Each row has a name. After each piece below comes the name of the row it's from, unless a question asks for something else. Each question is about the rows just above it. Places in a row count from 0.

[ 96 139 126 106 131 102 134 124  54 106 144 103 133 139 141  96 155  94
 144 130 134 141 109 139 100 124 155 123 130  53 132 131 132  94 112 149
 111] -> Marub
[144 132  96 149 126 102 139 139 124 123  54 106 139 131 100 141 134 141
  97 130 144 103  94 124 109 131 132 155 111 112 134 106 133  94 130  53
 155] -> sugam
[150 148 100 122 146 115 104 128 120 147 120 144 124 132 123 130 126  53
 124 136 191 136 104 139 160 134  89 188 179 171 167 236  62 167 233 175
 101] -> rigel
Which row holds this, read backwards? [120 147 120 128]	rigel
Which row holds [175 233 167  62 236 167] read backwards?	rigel
Among the named rows, does one hold [175 233 167  62] next to each other, in this order?	no
[124 155 123 130  53 132 131 132  94 112 149 111] begins in row and place	Marub, 25
Put [ 53  54  94  94  96  97 100 102 103 106 106 109 111 112 123 124 124 126
 130 130 131 131 132 132 133 134 134 139 139 139 141 141 144 144 149 155
 155] back in order: which row is it?	sugam
[106  94 126 144 132  96 139 111 134 100 112 106 155 132 155 131 102  53
 139 131 123 124 130 134 103 141 133  54  96 149 124  94 141 144 139 130
 109] is which row reordered?	Marub
Which row holds [155  96 141 139 133 103 144 106  54 124] read backwards?	Marub

[170 163 168  61 231  46] -> suta
[155  75 187 240 231 103] -> Befo
[ 78 187 125  51  23 210] -> leleg
[170 163 168  28 243 177] -> faba
[147 140 207  69 108  54] -> vapo
Among the named rows, does one hold [ 28 168 163] next to each other, in this order?	no
Which row holds [187  75] read backwards?	Befo
Number of entries in [170 163 168  28 243 177]:	6
[23 51] is which row, read backwards?	leleg
Among the named rows, does one hold [51 23] next to each other, in this order?	yes

[145 162 172  89 186] -> goz
[ 98 231 180 170 124] -> neb
[155 179 182  89 186] -> bizal
[178 155  89 186 182] -> buvo
[145 162 172  89 186] is in which row?	goz
Number of entries in [178 155  89 186]:	4
Which row holds these entries in another order? [182 186  89 155 179]	bizal
q: [155 179 182  89 186]	bizal
Which row holds this, read backwards? [172 162 145]	goz

[ 92 134 128 131 126 105 174  94 133 149  87 139  96 172 147 111  43  79
 123 122  79 150 133 132 116 130 144 108 113 115 113  90 128 128 133 135
  92 109 104 146 162 133  52 153 116  90  86 127 135 124 134 136 116 134
 115  91 120]  Nit
[113 118 149  95 120 152  91  97 101 111  98 134 133 115 149 145 108 101
 154 121 145 146 130  83 116 160 132 144 171  60 111  99 155 136 125 178
 137 140 120 114 104 174 139  99 101 140 169 151 118 127 115 113  97 129
 135 115 145]  rano
[132 161  89  77 114 158 144 119 129 117 144 155 137 105  77 118 172  86
  92 146 122 136 190 123 154 140 119 145 176 119 129 157 148 125  90  96
 169 144 104 117 152 123  79 142 145 118 147 114 148 128 131 137 160 136
  83  93 149]  mis
[127 101 118 116 149 121 160  95 101 111 120 104 111 146 144  99 145 139
 115 120  97 135 155 125 171 113 118 115 115 137 101 134 114  99 131 149
 136 129  60 152 140  98  97 174 133  91 130 154 169 113 140 178 145 145
  83 108 151]  big
[153 120 136 127 148 107 129 128 124 131 135 133 160 117 149 163 152  89
 110  86 153 156  93 127 134 130 140 131 163 132 125 193 116 142  96  79
 175 165 140 121 113 131 141 119 146 130 139  98 107 168 120  94 124 132
  81 117  95]  bag
Put [ 60  83  91  95  97  97  98  99  99 101 101 101 104 108 111 111 113 113
 114 115 115 115 116 118 118 120 120 121 125 127 129 130 131 133 134 135
 136 137 139 140 140 144 145 145 145 146 149 149 151 152 154 155 160 169
 171 174 178] back in order: which row is it?	big
[ 60 152 140  98  97 174] begins in row and place	big, 38
How many entries does [ 92 134 128 131 126 105 174  94 133 149  87 139  96 172 147 111  43  79
 123 122  79 150 133 132 116 130 144 108 113 115 113  90 128 128 133 135
  92 109 104 146 162 133  52 153 116  90  86 127 135] have?	49

[123 105 130 161 120 119 121 115 109 158 138  99  59 141  17 149 152 108
 125 110 144 175 125 163 155 122 138 121 156 172 120 183 125 129 113 105
 170  28  89  96  92 119 158 161 137  84 121 141 129 104] : gim
[138 166 154 128 123 108 110 121 140 115 113 125 161 114 136 122 162 108
  98 139 148 113 111 147 142 111 146 118 144 126 129 117 125 110 135 110
 122 107 145 151 147  71  97 132 137 139 129 141 134 138] : Narik
[128 131 130 128 135 131 121 132 131 115 117 139 147 130 155 117 114 129
 130 136 123 102 120 117 123 125 126 129 113 117 129 104 131 143 142 131
 112 147 137 135 139 127 120 123 127 128 132 132 129 131] : kun
[139 135 147 162 123  98 117 129 138 139 113 141 148 118 113 154 108 146
 147 122 111 135 144 138 110 110 151 107 111 115 125 166 134 125 137 132
 122 121  71 114 129 110 108 161  97 128 142 140 126 145] : biv
Is [110 135 110 122] printed in one of the named rows, side by side and in this order?	yes
Among the named rows, does one hold [139 129 141] next to each other, in this order?	yes
[129 141 134 138 138 166 154 128 123 108 110 121 140 115 113 125 161 114
 136 122 162 108  98 139 148 113 111 147 142 111 146 118 144 126 129 117
 125 110 135 110 122 107 145 151 147  71  97 132 137 139] is which row reordered?	Narik
Which row holds [115 140 121 110 108 123 128 154 166 138] read backwards?	Narik
Among the named rows, does one hold [120 117 123 125 126] next to each other, in this order?	yes

[ 40 156 160 102  62 104 133 144] = Lem
[158 195 113  57 155  70  64 124] = Budiv
[122 138  77 133 128  95 162 128] = beg
[ 29  98 189 121  56 158 160  47] = gok
[117 126 119 142  67 108  84  82] = zarit
[ 29  98 189 131  56 158 160  47] = zinuv
[109 145  96 135  78  87 109  98] = kizem
[170  67 174 103 166 101  90  57] = nel
[107  44 162 157 142  56 107 186] = Fedu
[140 143 117 140 142 183 152  99] = fuled
[189  98 121  29 158  47  57 160] = gigup
Put [ 29  47  56  98 121 158 160 189] back in order: which row is it?	gok
[ 67 142 119] is which row, read backwards?	zarit

[216  97 197 193 148]  Lefi
[124  88 205 102  66]  fimad
[134 124  86 102  66]  Budas
How many entries does [124  88 205 102] have?	4
Does one of the named rows hold [ 66 102] side by side, in this order?	no
Which row holds [ 86 124] read backwards?	Budas
Does one of the named rows hold [124  88 205] side by side, in this order?	yes
Which row holds [148 193] read backwards?	Lefi

[ 67 121 167 202 146 137  81 148 107 123] = fop
[130 129 127 128 129 129 127 129 129 128] = vipe
[128 106 113 113  93 131 109  93  87 152] = guki
[ 46 121 133 145  90 145  19  63 136 179] = toz
[172 149 120 126 135 113 151 144  93 117] = puf
[ 96 137 151 162 137 136  92 134 116 106] = tur
[118 129 136 133 138 127 120 136 123 118] = sebor
[111 129 117 153 136 116  93 107 144 166] = poda
[172 149 120 126 135 113 151 139  93 117] = pas
Where does [145  90 145  19] start? Give its row and place.	toz, 3
Where do [130 129 127 128 129 129 127 129 129 128] appear?	vipe

[ 77 144 219 117] -> bovi
[ 46 212 215 133] -> lide
[101 210 214 188] -> pof
[ 64 238 236 129] -> depi
[101 211 212 189] -> bam
[219  77 144 140] -> zefa
[ 85 118 214 113] -> molo
[ 82 122 214 117] -> rusar
[ 22 175 185 141] -> Let
[ 85 118 218 115] -> Mudiz
[ 77 144 219] begins in row and place	bovi, 0
Does one of the named rows hold [101 211 212] side by side, in this order?	yes

[209 175  76 162  63 126  76  94 177]  Nusal
[ 48 127  27 119 215 216  53 179 175]  vip
[107 127 127 171 139 183 167 181 179]  setu
[148  53 125  76 201 215  58  61  68]  lale
[135 161 147 161  90 224  45 186 198]  lipe
[131  17 119 178 120 103 148 169 148]  tusaz
[203 167 152 141  68 166 114 120  89]  sir
[198 140  76  89 187 131 152  94  72]  Tusop
[ 15 144 201  68 171 126 147  73  75]  Tumil
[119 235 164  64 166 119  81 207  92]  Gik
[183 188 193 135  52 111 215  26  86]  Bames
[193 183 188 135 111 215  86  52  26] is which row reordered?	Bames
Does one of the named rows hold [128 171 139] side by side, in this order?	no

[159 123 102 143 190  62] -> dut
[159 123 149 143 190  62] -> Sevav
[159 123 102 115  38 179] -> kato
[159  62 142 190 102 123] -> nem
Put [ 62 102 123 143 159 190] back in order: which row is it?	dut
Number of entries in [159 123 102 115]:	4
Put [ 62 159 123 102 143 190] back in order: which row is it?	dut
Does one of the named rows hold [149 143] side by side, in this order?	yes
Which row holds this, read backwards? [ 38 115]	kato

